Below are the code and all the weights of a small trained network. Each question names an input and a class and asks about switching units off, where a switched-off unit gives its printed mean instead of its output.

import numpy as np


def w(rows, s, z=0):
    codes = np.array(rows[::2]) - 128.0
    scale = np.full(codes.shape[1], s)
    scale[-1] = z or s
    return codes * scale


def f(y):
    return y / 2 * (1 + np.tanh(0.7978845608 * (y + 0.044715 * y**3)))


def log_softmax(a):
    a = a - a.max(-1, keepdims=True)
    return a - np.log(np.exp(a).sum(-1, keepdims=True))


def net(x, mask):
    res = np.array(x, float).reshape(1, 4) / 4 @ E
    y = f(res @ A[0][:, :-1].T + A[0][:, -1])
    res = res + np.where(mask, y, B[0][:, -1]) @ B[0][:, :-1]
    return log_softmax(res[-1] @ U[:, :-1].T + U[:, -1])


A, B = {}, {}
E = w([
[174,178,163],'x0',
[163,243,152],'x1',
[255,66,19],'x2',
[192,103,234],'x3',
],0.007)
A[0] = w([
[91,126,135,195],'n1',
[118,49,94,208],'n2',
[58,101,208,132],'n3',
[120,142,81,177],'n4',
[192,153,174,103],'n5',
[182,152,150,149],'n6',
[101,46,115,172],'n7',
[139,53,209,159],'n8',
[187,127,195,114],'n9',
[195,124,187,102],'n10',
[189,120,146,134],'n11',
[189,149,212,143],'n12',
[229,148,117,178],'n13',
[193,55,192,101],'n14',
[4,176,106,199],'n15',
[103,46,196,182],'n16',
[109,130,87,106],'n17',
[69,201,56,199],'n18',
[24,179,127,65],'n19',
[135,7,49,255],'n20',
[81,137,132,171],'n21',
[164,146,71,157],'n22',
],0.012,0.004)
B[0] = w([
[211,220,161,156],'n1',
[207,152,100,192],'n2',
[162,184,168,196],'n3',
[150,155,45,151],'n4',
[82,134,124,158],'n5',
[48,86,77,153],'n6',
[220,108,104,179],'n7',
[164,119,223,180],'n8',
[58,151,158,165],'n9',
[77,66,179,162],'n10',
[82,117,119,154],'n11',
[3,128,122,182],'n12',
[72,45,91,187],'n13',
[117,168,80,175],'n14',
[195,173,151,216],'n15',
[221,151,243,184],'n16',
[149,114,140,138],'n17',
[167,164,85,187],'n18',
[135,143,133,186],'n19',
[206,70,63,249],'n20',
[197,182,128,158],'n21',
[114,92,50,163],'n22',
],0.0068,0.011)
U = w([
[170,116,126,173],'0',
[151,103,140,16],'1',
[139,176,104,254],'2',
[120,251,75,90],'3',
[128,164,44,77],'4',
[59,128,104,153],'5',
[116,167,176,105],'6',
],0.019,0.0083)

Each question gives the input, the list of numbers given to net, and the class t.
The units are the neurons (one row each of A and B). Each row of codes is followed by its name. A weight is (code - 128) times the scale printed after its matrix; where a second scale follows, it is the last column's (A, B and U).
mask holds one flag per neuron, in row order. A switched-off neuron (its flag False) gives its mean, the last column of its row in B, instead of its output. The means were averaged over made-up inputs and are rounded, as every weight is.
A unit's drop is (log p(t) with every unit on - log p(t) with that unit switched off) / (log p(t) with every unit on - log p(t) with every unit switched off).
The circuit of an input: a set's keep is (log p(t) with only the set's units on - log p(t) with every unit switched off) / (log p(t) with every unit on - log p(t) with every unit switched off). Starting from the 12 units with the biggest drops (on a tie, the unit counted first), units are removed one at a time, each time the one whose removal leaves the highest keep (on an exact tie, the one counted first), for as long as the keep stays at least 0.8.
units of the circuit, in order: the units of the circuit, biggest drop first
unit that matters most: the unit with the biggest drop
k most important neurons: the k neurons with the biggest drops, biggest first
drop when u is switched off: that unit's drop, to one decimal
input [0,-7,-7,-3], class 6: units of the circuit, in order : n16, n20
input [-1,-1,4,-1], class 4: units of the circuit, in order : n16, n8
input [6,-3,4,-2], class 4: units of the circuit, in order : n16, n8, n15
input [-5,-7,-6,-6], class 3: units of the circuit, in order : n1, n15
input [-8,-1,-6,3], class 6: units of the circuit, in order : n20, n16
input [2,8,-3,8], class 5: unit that matters most : n12
input [0,-3,6,0], class 4: 2 most important neurons : n16, n8
input [-3,7,-3,4], class 5: 2 most important neurons : n12, n16
input [5,-4,7,-2], class 4: drop when n16 is switched off : 0.2
input [6,-3,8,-3], class 4: drop when n22 is switched off : 0.1
input [-5,-2,-7,0], class 6: drop when n16 is switched off : 0.3
input [1,5,8,-3], class 4: drop when n14 is switched off : 0.0
